Below is a small trained network, with its code and all its weights. Each question gives an input and a class and asks what happens when units are switched off, that is, made to give their printed mean instead of their output.

import numpy as np


def w(rows, s, z=0):
    codes = np.array(rows[::2]) - 128.0
    scale = np.full(codes.shape[1], s)
    scale[-1] = z or s
    return codes * scale


def norm(h):
    return h / np.sqrt((h * h).mean(-1, keepdims=True) + 1e-5)


def f(y):
    return np.maximum(y, 0)


def log_softmax(a):
    a = a - a.max(-1, keepdims=True)
    return a - np.log(np.exp(a).sum(-1, keepdims=True))


def net(x, mask):
    res = np.array(x, float).reshape(1, 7) / 4 @ E
    u = 0
    for l in range(2):
        y = f(norm(res) @ A[l][:, :-1].T + A[l][:, -1])
        res = res + np.where(mask[u : u + 14], y, B[l][:, -1]) @ B[l][:, :-1]
        u += 14
    return log_softmax(norm(res)[-1] @ U[:, :-1].T + U[:, -1])


A, B = {}, {}
E = w([
[170,168,146,95,121],'x0',
[131,102,113,151,71],'x1',
[170,69,139,119,127],'x2',
[87,87,134,152,180],'x3',
[79,183,160,152,93],'x4',
[112,182,153,136,98],'x5',
[111,143,254,147,113],'x6',
],0.0088)
A[0] = w([
[105,136,139,176,127,39],'0.n1',
[144,53,153,114,142,74],'0.n2',
[178,3,144,121,159,40],'0.n3',
[135,182,196,117,159,3],'0.n4',
[162,173,107,192,41,57],'0.n5',
[173,150,100,153,47,55],'0.n6',
[155,134,193,176,116,124],'0.n7',
[122,185,89,115,27,18],'0.n8',
[1,152,131,132,118,25],'0.n9',
[34,172,131,198,186,31],'0.n10',
[186,107,89,110,128,63],'0.n11',
[140,90,12,83,125,81],'0.n12',
[78,150,157,113,126,144],'0.n13',
[218,76,133,106,78,139],'0.n14',
],0.0097,0.0048)
B[0] = w([
[111,154,93,195,116,141],'0.n1',
[118,84,131,182,76,185],'0.n2',
[170,77,147,133,103,234],'0.n3',
[199,149,220,109,166,172],'0.n4',
[137,153,85,68,2,194],'0.n5',
[134,126,139,18,84,184],'0.n6',
[152,155,89,68,148,214],'0.n7',
[50,93,132,65,69,192],'0.n8',
[94,104,96,242,124,190],'0.n9',
[158,153,133,190,86,202],'0.n10',
[109,143,108,181,159,179],'0.n11',
[160,201,141,85,190,254],'0.n12',
[181,163,130,150,176,195],'0.n13',
[53,71,129,144,146,241],'0.n14',
],0.0083,0.0048)
A[1] = w([
[113,39,150,133,137,28],'1.n1',
[142,15,146,163,110,41],'1.n2',
[98,145,204,60,47,145],'1.n3',
[67,96,190,65,146,140],'1.n4',
[58,186,84,244,87,92],'1.n5',
[53,161,115,223,135,19],'1.n6',
[148,147,53,87,243,58],'1.n7',
[59,158,109,185,152,92],'1.n8',
[163,177,200,123,165,77],'1.n9',
[17,122,156,201,128,100],'1.n10',
[64,166,94,77,55,39],'1.n11',
[67,143,142,194,172,45],'1.n12',
[48,176,110,177,146,64],'1.n13',
[82,118,88,30,209,2],'1.n14',
],0.011,0.0038)
B[1] = w([
[151,118,158,71,203,192],'1.n1',
[148,88,188,65,179,223],'1.n2',
[92,118,97,124,122,254],'1.n3',
[124,130,93,148,167,185],'1.n4',
[171,92,172,137,104,225],'1.n5',
[183,106,163,199,74,190],'1.n6',
[157,174,51,153,121,222],'1.n7',
[164,130,134,146,81,177],'1.n8',
[11,173,155,176,182,198],'1.n9',
[177,135,115,152,107,196],'1.n10',
[102,72,129,92,96,217],'1.n11',
[122,132,134,120,45,174],'1.n12',
[163,111,164,158,137,175],'1.n13',
[147,146,120,167,127,184],'1.n14',
],0.013,0.006)
U = w([
[188,96,183,228,39,180],'0',
[166,28,173,111,204,153],'1',
[189,142,20,168,148,120],'2',
[2,177,195,176,161,1],'3',
[54,98,105,79,15,211],'4',
],0.017,0.0023)

Each question gives the input, the list of numbers given to net, and the class t.
The units are the neurons (one row each of A and B). Each row of codes is followed by its name. A weight is (code - 128) times the scale printed after its matrix; where a second scale follows, it is the last column's (A, B and U).
mask holds one flag per neuron, layer by layer. A switched-off neuron (its flag False) gives its mean, the last column of its row in B, instead of its output. The means were averaged over made-up inputs and are rounded, as every weight is.
A unit's drop is (log p(t) with every unit on - log p(t) with that unit switched off) / (log p(t) with every unit on - log p(t) with every unit switched off).
The circuit of an input: a set's keep is (log p(t) with only the set's units on - log p(t) with every unit switched off) / (log p(t) with every unit on - log p(t) with every unit switched off). Starting from the 12 units with the biggest drops (on a tie, the unit counted first), units are removed one at a time, each time the one whose removal leaves the highest keep (on an exact tie, the one counted first), for as long as the keep stays at least 0.8.
units of the circuit, in order: the units of the circuit, biggest drop first
top k neurons: the k neurons with the biggest drops, biggest first
k most important neurons of layer l: the k neurons of layer l with the biggest drops, biggest first
drop of u: that unit's drop, to one decimal
input [0,-7,5,4,0,1,7], class 3: units of the circuit, in order	(1.n9)
input [3,3,-5,-6,7,-1,7], class 4: units of the circuit, in order	(0.n5 1.n3)
input [8,3,-7,2,4,1,0], class 4: 3 most important neurons of layer 0	(0.n5 0.n8 0.n14)
input [3,-8,6,5,7,7,-8], class 0: 3 most important neurons of layer 0	(0.n7 0.n10 0.n6)
input [-6,-8,-6,-7,-7,-7,4], class 2: top 2 neurons	(1.n7 0.n14)
input [-4,7,3,-2,-7,-2,-4], class 1: top 3 neurons	(0.n3 1.n2 0.n14)
input [8,-4,-8,1,6,-4,-1], class 0: top 2 neurons	(0.n9 0.n12)
input [1,-6,0,3,6,0,2], class 0: top 3 neurons	(0.n9 0.n12 0.n10)
input [8,5,-8,0,-3,2,5], class 3: top 3 neurons	(1.n9 0.n4 0.n13)
input [-1,-2,-4,3,-8,-7,-1], class 2: top 2 neurons	(1.n7 0.n12)
input [2,-3,-6,4,-8,7,4], class 3: drop of 1.n9	0.2
input [1,-1,7,-2,0,4,-3], class 2: drop of 0.n12	2.6
input [-3,-5,5,7,3,4,5], class 0: drop of 0.n12	0.4
input [-7,-7,-3,-6,5,-3,5], class 0: top neuron	(0.n9)
